Here is a tiny trained network, its code and every weight. The questions are about switching its units off for an input and a class, where a switched-off unit gives its printed mean instead of its output.

import numpy as np


def w(rows, s, z=0):
    codes = np.array(rows[::2]) - 128.0
    scale = np.full(codes.shape[1], s)
    scale[-1] = z or s
    return codes * scale


def f(y):
    return np.maximum(y, 0)


def log_softmax(a):
    a = a - a.max(-1, keepdims=True)
    return a - np.log(np.exp(a).sum(-1, keepdims=True))


def net(x, mask):
    res = np.array(x, float).reshape(1, 5) / 4 @ E
    y = f(res @ A[0][:, :-1].T + A[0][:, -1])
    res = res + np.where(mask, y, B[0][:, -1]) @ B[0][:, :-1]
    return log_softmax(res[-1] @ U[:, :-1].T + U[:, -1])


A, B = {}, {}
E = w([
[136,246,48,135,112,33,133,130,130,58],'x0',
[118,55,52,131,121,32,107,129,125,222],'x1',
[139,90,249,125,142,16,148,134,129,76],'x2',
[113,230,197,128,149,111,112,135,129,253],'x3',
[128,128,128,128,128,130,128,128,128,127],'x4',
],0.0043)
A[0] = w([
[129,147,80,129,124,175,125,124,128,144,62],'n1',
[127,62,69,127,124,42,133,129,128,203,5],'n2',
[129,147,114,127,129,113,131,127,128,119,96],'n3',
[124,94,99,130,127,83,128,129,126,166,24],'n4',
[130,111,193,128,129,68,129,122,128,98,83],'n5',
[127,61,166,129,127,181,132,125,127,164,111],'n6',
[129,98,145,125,132,152,134,125,129,144,89],'n7',
[128,89,150,128,126,159,131,126,129,150,115],'n8',
[128,148,78,128,125,177,125,124,128,144,62],'n9',
[131,149,147,122,131,153,134,127,130,108,46],'n10',
[128,191,84,129,127,82,134,127,130,94,83],'n11',
[129,164,168,127,128,175,136,129,129,83,29],'n12',
[128,123,147,134,126,109,133,127,127,116,78],'n13',
[121,149,143,129,131,123,127,127,129,150,60],'n14',
[129,105,217,127,130,47,127,123,127,88,87],'n15',
[125,130,129,128,128,128,128,128,128,129,118],'n16',
[129,220,61,129,124,57,135,121,129,79,87],'n17',
[130,119,162,127,127,97,131,125,131,113,87],'n18',
[125,64,165,127,129,183,132,124,129,164,111],'n19',
[128,189,198,129,126,206,139,129,127,51,25],'n20',
[131,34,61,129,121,136,128,134,127,8,13],'n21',
[128,219,182,128,129,107,122,136,128,218,52],'n22',
[128,101,144,127,135,154,130,124,128,144,99],'n23',
[124,165,40,128,125,215,120,121,128,160,62],'n24',
[127,109,138,126,134,143,132,126,132,138,70],'n25',
[130,119,158,128,128,100,130,126,130,113,88],'n26',
[126,187,163,129,131,116,127,131,128,187,47],'n27',
],0.015,0.0017)
B[0] = w([
[127,125,97,127,128,125,168,170,128,127,182],'n1',
[130,135,30,131,131,114,37,94,129,120,236],'n2',
[130,126,148,129,130,127,116,137,130,130,148],'n3',
[128,127,79,129,130,120,82,109,128,129,179],'n4',
[128,129,95,128,127,131,180,188,129,131,203],'n5',
[128,137,202,127,128,123,92,162,127,124,220],'n6',
[129,129,161,128,126,128,111,141,129,128,166],'n7',
[128,135,170,127,127,124,107,148,126,123,182],'n8',
[128,125,96,127,130,123,171,172,128,128,184],'n9',
[128,124,100,128,127,125,101,117,132,126,152],'n10',
[129,125,197,126,126,127,84,161,126,129,201],'n11',
[126,125,75,132,130,113,74,105,129,131,181],'n12',
[127,126,122,125,126,128,143,148,128,125,148],'n13',
[127,125,135,127,126,133,145,104,126,129,149],'n14',
[127,128,80,129,127,135,197,210,127,133,232],'n15',
[129,128,129,128,128,128,129,126,129,129,129],'n16',
[126,122,235,129,130,130,64,178,127,134,240],'n17',
[130,129,112,128,127,131,154,160,126,128,165],'n18',
[128,133,202,129,126,122,92,161,128,127,219],'n19',
[129,123,37,131,130,100,34,91,128,137,225],'n20',
[126,137,172,124,128,157,206,2,129,136,255],'n21',
[129,123,162,125,126,154,191,26,130,115,232],'n22',
[127,124,161,132,128,124,113,140,127,127,166],'n23',
[130,124,75,129,128,118,207,208,127,126,234],'n24',
[129,128,149,126,126,126,118,136,130,126,148],'n25',
[129,128,115,127,127,128,152,156,127,129,161],'n26',
[127,124,150,126,126,144,170,61,127,124,192],'n27',
],0.029,0.0075)
U = w([
[127,133,247,130,124,121,64,184,125,127,254],'0',
[128,121,66,128,127,126,225,218,127,131,159],'1',
[125,132,160,119,123,179,192,1,131,119,74],'2',
[130,128,33,140,137,84,23,81,131,132,6],'3',
],0.0072,0.00058)

Each question gives the input, the list of numbers given to net, and the class t.
The units are the neurons (one row each of A and B). Each row of codes is followed by its name. A weight is (code - 128) times the scale printed after its matrix; where a second scale follows, it is the last column's (A, B and U).
mask holds one flag per neuron, in row order. A switched-off neuron (its flag False) gives its mean, the last column of its row in B, instead of its output. The means were averaged over made-up inputs and are rounded, as every weight is.
A unit's drop is (log p(t) with every unit on - log p(t) with that unit switched off) / (log p(t) with every unit on - log p(t) with every unit switched off).
The circuit of an input: a set's keep is (log p(t) with only the set's units on - log p(t) with every unit switched off) / (log p(t) with every unit on - log p(t) with every unit switched off). Starting from the 12 units with the biggest drops (on a tie, the unit counted first), units are removed one at a time, each time the one whose removal leaves the highest keep (on an exact tie, the one counted first), for as long as the keep stays at least 0.8.
circuit, biggest first: the units of the circuit, biggest drop first
most important unit: the unit with the biggest drop
top k neurons: the k neurons with the biggest drops, biggest first
drop when u is switched off: that unit's drop, to one decimal
input [5,-4,7,3,0], class 1: most important unit => n15
input [-3,4,4,-1,-2], class 1: top 4 neurons => (n20, n17, n15, n5)
input [2,5,-5,-6,5], class 2: top 3 neurons => (n21, n15, n20)
input [6,-3,-6,-4,-7], class 0: top 3 neurons => (n17, n11, n15)
input [-6,-8,8,-3,5], class 1: top 3 neurons => (n15, n5, n2)
input [6,-6,-2,8,-2], class 2: top 2 neurons => (n22, n27)
input [7,2,3,-6,6], class 0: top 2 neurons => (n17, n11)
input [-2,-8,-6,2,2], class 3: top 3 neurons => (n20, n12, n15)
input [-2,0,-3,1,3], class 1: top 4 neurons => (n17, n11, n21, n24)
input [0,-2,1,-3,-1], class 2: top 2 neurons => (n2, n24)
input [3,2,6,-5,4], class 1: top 2 neurons => (n15, n22)
input [-4,7,-6,2,-1], class 3: top 4 neurons => (n2, n15, n4, n5)
input [-3,7,-4,5,-3], class 3: drop when n8 is switched off => 0.0
input [-4,1,-7,8,6], class 2: drop when n5 is switched off => 0.5
input [4,-2,-1,-6,8], class 2: circuit, biggest first => (n21)
input [-6,-8,-5,5,-1], class 3: drop when n20 is switched off => 1.9
